[128 = 0]
| 124 | 129 | 128 | 128 | 126 | 130 | 117 | 131 | 124 | 117 | 125 | 122 | 125 | 130 | 135 | 127 | 126 | 126 | 135 | 128 | 131 | 127 | 135 | 142 | | (33)
| 124 | 128 | 128 | 124 | 126 | 130 | 130 | 131 | 133 | 121 | 129 | 134 | 127 | 129 | 127 | 128 | 128 | 127 | 124 | 129 | 126 | 129 | 126 |  51 | | (26)
| 125 | 130 | 125 | 128 | 127 | 129 | 125 | 126 | 111 | 108 | 128 | 132 | 129 | 130 | 129 | 126 | 128 | 127 | 108 | 126 | 128 | 128 | 141 | 133 | | (33)
| 123 | 127 | 128 | 126 | 125 | 131 | 128 | 130 | 132 | 120 | 128 | 128 | 127 | 129 | 129 | 125 | 127 | 127 | 127 | 128 | 127 | 128 | 123 |  62 | | (26)
| 126 | 131 | 126 | 127 | 129 | 128 | 120 | 127 | 111 | 111 | 126 | 127 | 127 | 130 | 132 | 130 | 127 | 128 | 118 | 128 | 130 | 128 | 145 | 166 | | (33)
| 130 | 128 | 127 | 127 | 130 | 127 | 125 | 127 | 123 | 129 | 127 | 128 | 129 | 129 | 129 | 131 | 128 | 128 | 125 | 128 | 129 | 127 | 130 | 173 | | (33)
| 123 | 128 | 128 | 126 | 127 | 130 | 119 | 130 | 122 | 117 | 127 | 128 | 126 | 132 | 133 | 128 | 127 | 126 | 122 | 128 | 129 | 127 | 134 | 126 | | (26)
| 129 | 128 | 129 | 134 | 127 | 128 | 126 | 132 | 142 | 138 | 129 | 119 | 128 | 125 | 128 | 126 | 128 | 128 | 154 | 127 | 129 | 128 | 118 | 144 | | (33)

| 120 | 120 | 141 | 124 | 130 | 117 | 124 |  87 |  98 | 126 | 129 | 120 | 124 | 183 | 128 | 145 |  90 | | [85]
| 105 | 127 | 159 | 134 | 108 | 115 | 132 | 160 |  96 | 152 | 149 | 116 | 110 | 239 |  90 | 156 |  88 | | [96]
| 119 | 123 | 148 | 130 | 119 | 114 | 120 | 117 | 109 | 135 | 142 | 120 | 127 | 180 | 105 | 147 |  97 | | [85]
| 122 | 123 | 156 | 126 | 121 | 114 | 107 | 121 | 113 | 135 | 137 | 126 | 133 | 147 |  99 | 152 | 120 | | [85]
| 116 | 121 | 137 | 127 | 127 | 117 | 129 |  91 |  98 | 127 | 130 | 118 | 120 | 201 | 126 | 133 |  82 | | [85]
| 116 | 124 | 152 | 132 | 114 | 114 | 122 | 128 | 102 | 142 | 144 | 118 | 121 | 202 |  92 | 137 |  92 | | [85]
| 114 | 121 | 134 | 129 | 127 | 115 | 138 |  89 |  92 | 131 | 131 | 115 | 114 | 234 | 130 | 134 |  64 | | [85]
| 109 | 122 | 154 | 119 | 124 | 120 | 117 | 121 |  91 | 130 | 126 | 125 | 118 | 183 | 115 | 142 | 112 | | [96]
| 112 | 127 | 166 | 134 | 106 | 112 | 119 | 160 | 106 | 150 | 150 | 120 | 119 | 209 |  86 | 162 | 107 | | [96]
| 111 | 126 | 159 | 133 | 110 | 114 | 121 | 153 | 103 | 149 | 148 | 120 | 118 | 212 |  89 | 158 | 102 | | [96]
| 113 | 122 | 156 | 116 | 127 | 117 | 109 | 114 | 109 | 126 | 122 | 129 | 123 | 154 | 115 | 148 | 128 | | [96]
| 115 | 123 | 163 | 115 | 125 | 116 | 100 | 128 | 112 | 126 | 126 | 132 | 129 | 125 | 103 | 145 | 139 | | [96]

| 156 | 165 | 166 | 193 | 175 | 197 | 173 | 145 | 127 | 117 |  82 |  23 |  87 | 100 |  88 | 110 | 127 | | <64>
|  64 |  73 | 100 | 114 | 123 | 152 | 182 | 181 | 158 | 144 | 165 | 189 | 151 | 109 | 100 | 109 | 103 | | <67>
| 174 | 130 | 163 | 178 | 127 | 107 | 100 |  55 | 118 |  98 |  64 | 111 | 142 |  98 | 140 | 194 | 192 | | <67>
| 112 | 119 | 167 | 211 | 157 | 178 | 206 | 133 | 149 | 130 | 120 | 119 | 119 |  74 |  61 | 105 | 131 | | <64>
| 161 | 159 | 172 | 196 | 164 | 153 | 155 | 118 | 124 | 109 |  68 |  56 |  95 |  90 |  95 | 144 | 161 | | <64>
|  78 |  98 | 105 | 126 | 157 | 207 | 220 | 207 | 147 | 142 | 159 | 142 | 126 | 128 |  98 |  77 |  83 | | <67>
| 154 | 170 | 172 | 175 | 164 | 189 | 164 | 149 | 126 | 118 |  89 |  23 |  69 | 108 |  95 |  91 | 129 | | <64>
| 170 | 152 | 162 | 164 | 142 | 113 | 103 |  70 | 109 |  99 |  72 |  61 | 127 | 119 | 150 | 181 | 180 | | <67>
| 105 |  98 |  82 |  62 |  67 |  60 |  86 | 128 | 135 | 146 | 185 | 213 | 164 | 144 | 157 | 149 | 134 | | <67>
| 141 | 156 | 174 | 196 | 173 | 200 | 186 | 144 | 138 | 124 | 100 |  76 |  86 |  91 |  78 | 104 | 138 | | <64>
|  83 |  83 |  92 |  72 |  77 | 110 | 151 | 164 | 148 | 150 | 175 | 182 | 157 | 134 | 129 | 122 |  93 | | <67>
|  94 |  80 |  95 |  84 |  64 |  46 |  97 | 131 | 152 | 148 | 189 | 236 | 187 | 130 | 140 | 159 | 139 | | <67>
| 142 | 136 | 141 | 128 | 100 |  45 |  29 |  48 | 105 | 111 | 108 | 155 | 163 | 147 | 172 | 182 | 160 | | <67>
| 174 | 151 | 162 | 171 | 135 | 111 |  90 |  68 | 112 |  96 |  62 |  89 | 126 | 112 | 154 | 178 | 188 | | <67>
